Here is a tiny trained network, its code and every weight. The questions are about switching its units off for an input and a class, where a switched-off unit gives its printed mean instead of its output.

import numpy as np


def w(rows, s, z=0):
    codes = np.array(rows[::2]) - 128.0
    scale = np.full(codes.shape[1], s)
    scale[-1] = z or s
    return codes * scale


def f(y):
    return np.maximum(y, 0)


def log_softmax(a):
    a = a - a.max(-1, keepdims=True)
    return a - np.log(np.exp(a).sum(-1, keepdims=True))


def net(x, mask):
    res = np.array(x, float).reshape(1, 5) / 4 @ E
    y = f(res @ A[0][:, :-1].T + A[0][:, -1])
    res = res + np.where(mask, y, B[0][:, -1]) @ B[0][:, :-1]
    return log_softmax(res[-1] @ U[:, :-1].T + U[:, -1])


A, B = {}, {}
E = w([
[212,153,110,151,91],'x0',
[152,156,254,150,199],'x1',
[181,147,84,72,206],'x2',
[114,80,99,201,177],'x3',
[138,198,141,158,127],'x4',
],0.011)
A[0] = w([
[71,93,69,138,137,50],'neuron 0',
[102,136,96,134,134,71],'neuron 1',
[69,99,121,193,134,85],'neuron 2',
[135,131,191,149,165,105],'neuron 3',
[58,105,117,141,117,186],'neuron 4',
[116,152,178,111,196,135],'neuron 5',
[174,179,104,122,142,114],'neuron 6',
[86,108,141,71,47,73],'neuron 7',
[175,220,159,89,63,222],'neuron 8',
[180,49,122,121,157,165],'neuron 9',
[136,106,251,237,94,136],'neuron 10',
[182,154,156,124,89,114],'neuron 11',
[86,125,73,84,115,184],'neuron 12',
[145,166,124,140,155,174],'neuron 13',
[118,165,108,151,131,124],'neuron 14',
[83,91,104,163,144,254],'neuron 15',
[230,63,107,107,156,130],'neuron 16',
],0.018,0.0044)
B[0] = w([
[144,95,102,205,109,175],'neuron 0',
[136,110,127,151,111,143],'neuron 1',
[101,50,151,111,114,180],'neuron 2',
[148,168,222,136,173,192],'neuron 3',
[144,98,148,177,129,181],'neuron 4',
[187,171,163,186,211,196],'neuron 5',
[201,95,86,58,90,164],'neuron 6',
[31,202,134,212,150,188],'neuron 7',
[147,234,112,128,49,218],'neuron 8',
[70,114,94,95,186,170],'neuron 9',
[28,88,253,13,86,250],'neuron 10',
[125,158,133,76,115,170],'neuron 11',
[121,128,62,223,89,187],'neuron 12',
[198,137,120,111,141,159],'neuron 13',
[156,90,150,103,114,143],'neuron 14',
[144,47,111,140,129,187],'neuron 15',
[79,133,61,80,193,178],'neuron 16',
],0.027,0.02)
U = w([
[194,218,35,79,60,55],'0',
[89,143,2,86,204,156],'1',
[66,50,200,146,84,250],'2',
[128,64,77,255,62,81],'3',
[87,243,65,185,45,223],'4',
[193,171,188,143,206,97],'5',
[100,217,167,43,48,106],'6',
],0.008,0.0028)

Each question gives the input, the list of numbers given to net, and the class t.
The units are the neurons (one row each of A and B). Each row of codes is followed by its name. A weight is (code - 128) times the scale printed after its matrix; where a second scale follows, it is the last column's (A, B and U).
mask holds one flag per neuron, in row order. A switched-off neuron (its flag False) gives its mean, the last column of its row in B, instead of its output. The means were averaged over made-up inputs and are rounded, as every weight is.
A unit's drop is (log p(t) with every unit on - log p(t) with that unit switched off) / (log p(t) with every unit on - log p(t) with every unit switched off).
The circuit of an input: a set's keep is (log p(t) with only the set's units on - log p(t) with every unit switched off) / (log p(t) with every unit on - log p(t) with every unit switched off). Starting from the 12 units with the biggest drops (on a tie, the unit counted first), units are removed one at a time, each time the one whose removal leaves the highest keep (on an exact tie, the one counted first), for as long as the keep stays at least 0.8.
units of the circuit, in order: the units of the circuit, biggest drop first
most important unit: the unit with the biggest drop
k most important neurons: the k neurons with the biggest drops, biggest first
drop of u: that unit's drop, to one decimal
input [-6,-5,6,-5,8], class 4: most important unit : neuron 12
input [2,0,5,0,0], class 1: units of the circuit, in order : [neuron 16; neuron 10]
input [6,-7,8,-1,-1], class 1: 2 most important neurons : [neuron 16; neuron 9]
input [7,3,1,8,-1], class 1: 3 most important neurons : [neuron 16; neuron 9; neuron 8]
input [8,-7,-3,-5,6], class 4: 2 most important neurons : [neuron 7; neuron 10]
input [-8,8,-2,-3,-7], class 5: 2 most important neurons : [neuron 5; neuron 3]
input [-8,2,1,-8,7], class 4: 2 most important neurons : [neuron 8; neuron 10]
input [-8,2,1,4,8], class 5: 2 most important neurons : [neuron 5; neuron 3]
input [5,5,3,-5,-6], class 0: 2 most important neurons : [neuron 10; neuron 8]
input [4,1,1,-5,-7], class 4: 2 most important neurons : [neuron 10; neuron 8]
input [1,-3,4,6,3], class 1: 2 most important neurons : [neuron 16; neuron 10]
input [-4,-7,1,4,-4], class 3: drop of neuron 2 : 0.0
input [-7,1,-2,-4,-8], class 3: drop of neuron 10 : 0.4
input [5,-8,-5,-3,-4], class 4: units of the circuit, in order : [neuron 7]
input [-3,0,1,4,-7], class 3: drop of neuron 10 : 0.7
input [-3,6,-4,-2,5], class 6: drop of neuron 10 : 3.3
